Here is a tiny trained network, its code and every weight. The questions are about switching its units off for an input and a class, where a switched-off unit gives its printed mean instead of its output.

import numpy as np


def w(rows, s, z=0):
    codes = np.array(rows[::2]) - 128.0
    scale = np.full(codes.shape[1], s)
    scale[-1] = z or s
    return codes * scale


def norm(h):
    return h / np.sqrt((h * h).mean(-1, keepdims=True) + 1e-5)


def f(y):
    return y / 2 * (1 + np.tanh(0.7978845608 * (y + 0.044715 * y**3)))


def log_softmax(a):
    a = a - a.max(-1, keepdims=True)
    return a - np.log(np.exp(a).sum(-1, keepdims=True))


def net(x, mask):
    res = np.array(x, float).reshape(1, 8) / 4 @ E
    u = 0
    for l in range(2):
        y = f(norm(res) @ A[l][:, :-1].T + A[l][:, -1])
        res = res + np.where(mask[u : u + 16], y, B[l][:, -1]) @ B[l][:, :-1]
        u += 16
    return log_softmax(norm(res)[-1] @ U[:, :-1].T + U[:, -1])


A, B = {}, {}
E = w([
[81,139,109,140,112,213,137],'x0',
[137,127,146,88,91,84,1],'x1',
[145,125,60,211,23,149,196],'x2',
[107,72,57,145,215,138,192],'x3',
[123,67,214,134,112,199,91],'x4',
[81,228,104,90,179,172,132],'x5',
[217,149,139,209,155,93,119],'x6',
[54,89,162,205,146,130,158],'x7',
],0.0059)
A[0] = w([
[19,202,91,120,163,166,123,250],'0.n0',
[205,133,191,114,58,165,70,72],'0.n1',
[96,112,55,110,93,139,174,191],'0.n2',
[185,19,100,144,143,72,79,47],'0.n3',
[51,14,148,103,210,125,130,14],'0.n4',
[117,151,114,136,222,179,97,90],'0.n5',
[147,178,100,124,84,204,124,147],'0.n6',
[116,143,236,154,50,190,73,51],'0.n7',
[124,164,186,185,171,28,169,89],'0.n8',
[117,122,211,173,129,254,83,184],'0.n9',
[68,82,181,76,161,150,123,160],'0.n10',
[80,52,126,137,179,79,161,162],'0.n11',
[158,146,157,146,165,211,61,60],'0.n12',
[171,112,136,31,87,28,128,156],'0.n13',
[107,153,94,154,218,234,89,45],'0.n14',
[167,145,71,130,109,111,136,108],'0.n15',
],0.0074,0.0027)
B[0] = w([
[81,114,155,85,153,2,141,251],'0.n0',
[109,143,142,121,118,202,71,208],'0.n1',
[35,180,185,185,38,141,132,208],'0.n2',
[249,160,195,211,176,48,103,207],'0.n3',
[184,115,132,58,158,126,188,207],'0.n4',
[80,99,52,113,171,120,146,170],'0.n5',
[37,93,92,139,142,93,112,176],'0.n6',
[126,63,205,167,105,191,64,207],'0.n7',
[12,185,166,165,94,28,84,179],'0.n8',
[149,67,118,87,51,81,93,235],'0.n9',
[148,65,149,127,19,142,251,209],'0.n10',
[208,90,144,108,92,74,156,215],'0.n11',
[108,97,129,207,191,145,79,151],'0.n12',
[188,200,161,158,143,147,154,254],'0.n13',
[139,160,71,60,190,161,67,174],'0.n14',
[200,136,86,155,170,177,160,158],'0.n15',
],0.0059,0.0039)
A[1] = w([
[111,110,133,37,206,128,52,190],'1.n0',
[121,62,187,85,168,180,212,8],'1.n1',
[140,106,89,157,125,135,200,137],'1.n2',
[123,76,153,61,207,188,156,63],'1.n3',
[117,82,113,133,79,87,184,197],'1.n4',
[147,120,28,105,139,30,168,170],'1.n5',
[168,146,112,152,147,50,58,147],'1.n6',
[126,136,23,141,136,103,176,83],'1.n7',
[111,108,48,250,89,143,178,5],'1.n8',
[133,99,146,77,192,126,127,148],'1.n9',
[143,216,159,55,42,134,109,191],'1.n10',
[183,217,98,58,121,139,122,70],'1.n11',
[145,195,86,41,189,152,109,146],'1.n12',
[58,73,64,99,95,111,109,72],'1.n13',
[154,73,170,147,84,198,44,2],'1.n14',
[100,134,44,91,254,157,130,69],'1.n15',
],0.0091,0.0032)
B[1] = w([
[165,140,77,213,63,154,148,223],'1.n0',
[177,111,101,2,137,39,179,170],'1.n1',
[175,151,97,117,87,140,99,173],'1.n2',
[167,91,105,107,89,63,124,168],'1.n3',
[144,213,105,104,174,181,128,219],'1.n4',
[114,139,177,142,126,171,86,255],'1.n5',
[129,82,151,150,191,109,184,222],'1.n6',
[121,96,146,161,60,142,112,185],'1.n7',
[176,224,83,165,102,165,162,190],'1.n8',
[131,167,90,160,68,114,152,177],'1.n9',
[115,113,126,93,198,201,162,230],'1.n10',
[140,58,48,67,205,197,88,171],'1.n11',
[63,88,61,151,143,113,51,197],'1.n12',
[86,152,155,107,130,134,169,167],'1.n13',
[118,121,214,100,77,167,66,210],'1.n14',
[117,59,115,169,42,69,54,192],'1.n15',
],0.0085,0.0054)
U = w([
[179,69,104,18,89,44,215,118],'0',
[167,225,88,212,59,187,190,130],'1',
[76,79,29,159,95,55,68,212],'2',
[3,157,124,67,102,149,186,60],'3',
[142,86,249,116,55,201,64,191],'4',
[133,117,64,81,239,185,72,80],'5',
[219,110,196,202,197,54,132,181],'6',
[45,178,167,155,197,22,153,1],'7',
],0.014,0.0031)

Each question gives the input, the list of numbers given to net, and the class t.
The units are the neurons (one row each of A and B). Each row of codes is followed by its name. A weight is (code - 128) times the scale printed after its matrix; where a second scale follows, it is the last column's (A, B and U).
mask holds one flag per neuron, layer by layer. A switched-off neuron (its flag False) gives its mean, the last column of its row in B, instead of its output. The means were averaged over made-up inputs and are rounded, as every weight is.
A unit's drop is (log p(t) with every unit on - log p(t) with that unit switched off) / (log p(t) with every unit on - log p(t) with every unit switched off).
The circuit of an input: a set's keep is (log p(t) with only the set's units on - log p(t) with every unit switched off) / (log p(t) with every unit on - log p(t) with every unit switched off). Starting from the 12 units with the biggest drops (on a tie, the unit counted first), units are removed one at a time, each time the one whose removal leaves the highest keep (on an exact tie, the one counted first), for as long as the keep stays at least 0.8.
units of the circuit, in order: the units of the circuit, biggest drop first
most important unit: the unit with the biggest drop
k most important neurons: the k neurons with the biggest drops, biggest first
top k neurons in layer l: the k neurons of layer l with the biggest drops, biggest first
drop when u is switched off: that unit's drop, to one decimal
input [-6,8,7,-8,-6,-7,7,-7], class 6: most important unit	1.n6
input [8,-3,3,8,-1,5,-1,1], class 2: units of the circuit, in order	(1.n15; 0.n14)
input [3,-8,-1,-4,-6,2,6,2], class 7: units of the circuit, in order	(0.n8; 1.n0)
input [5,6,-8,6,-6,-2,5,-7], class 2: units of the circuit, in order	(1.n12; 1.n0)
input [-4,-8,8,-8,7,4,5,4], class 4: top 4 neurons in layer 0	(0.n7; 0.n9; 0.n10; 0.n5)
input [-2,5,0,-7,-1,5,-2,-2], class 5: top 2 neurons in layer 1	(1.n10; 1.n11)
input [4,-2,1,-2,-2,-8,3,7], class 1: 3 most important neurons	(1.n8; 0.n0; 1.n4)
input [-7,1,2,1,-1,-8,-8,-8], class 5: top 2 neurons in layer 1	(1.n11; 1.n10)
input [-6,1,1,5,-8,-2,-4,-2], class 6: 4 most important neurons	(0.n10; 1.n6; 1.n0; 0.n3)
input [3,-5,5,7,7,-7,-7,-4], class 0: top 2 neurons in layer 0	(0.n4; 0.n8)
input [-3,-1,1,-5,-7,8,6,0], class 7: 2 most important neurons	(0.n8; 0.n0)
input [-8,0,3,3,-1,2,-3,-3], class 5: 2 most important neurons	(1.n11; 0.n10)
input [-8,6,4,4,-1,3,-8,4], class 3: 2 most important neurons	(0.n2; 1.n4)
input [2,-6,-4,0,-7,3,-4,-6], class 2: most important unit	1.n15
input [6,0,7,-3,-1,5,0,-3], class 3: top 2 neurons in layer 1	(1.n0; 1.n13)
input [-3,-3,-1,-2,-7,-2,-2,-1], class 7: 2 most important neurons	(0.n8; 0.n10)
input [7,5,3,0,0,-3,-7,8], class 3: drop when 0.n0 is switched off	0.2
input [-4,6,3,-5,-2,5,5,-2], class 5: drop when 1.n11 is switched off	0.0
input [-6,7,-2,-8,-3,-7,0,-8], class 5: drop when 1.n11 is switched off	0.5
input [3,-2,-1,-6,-7,4,2,-2], class 5: units of the circuit, in order	(1.n11)
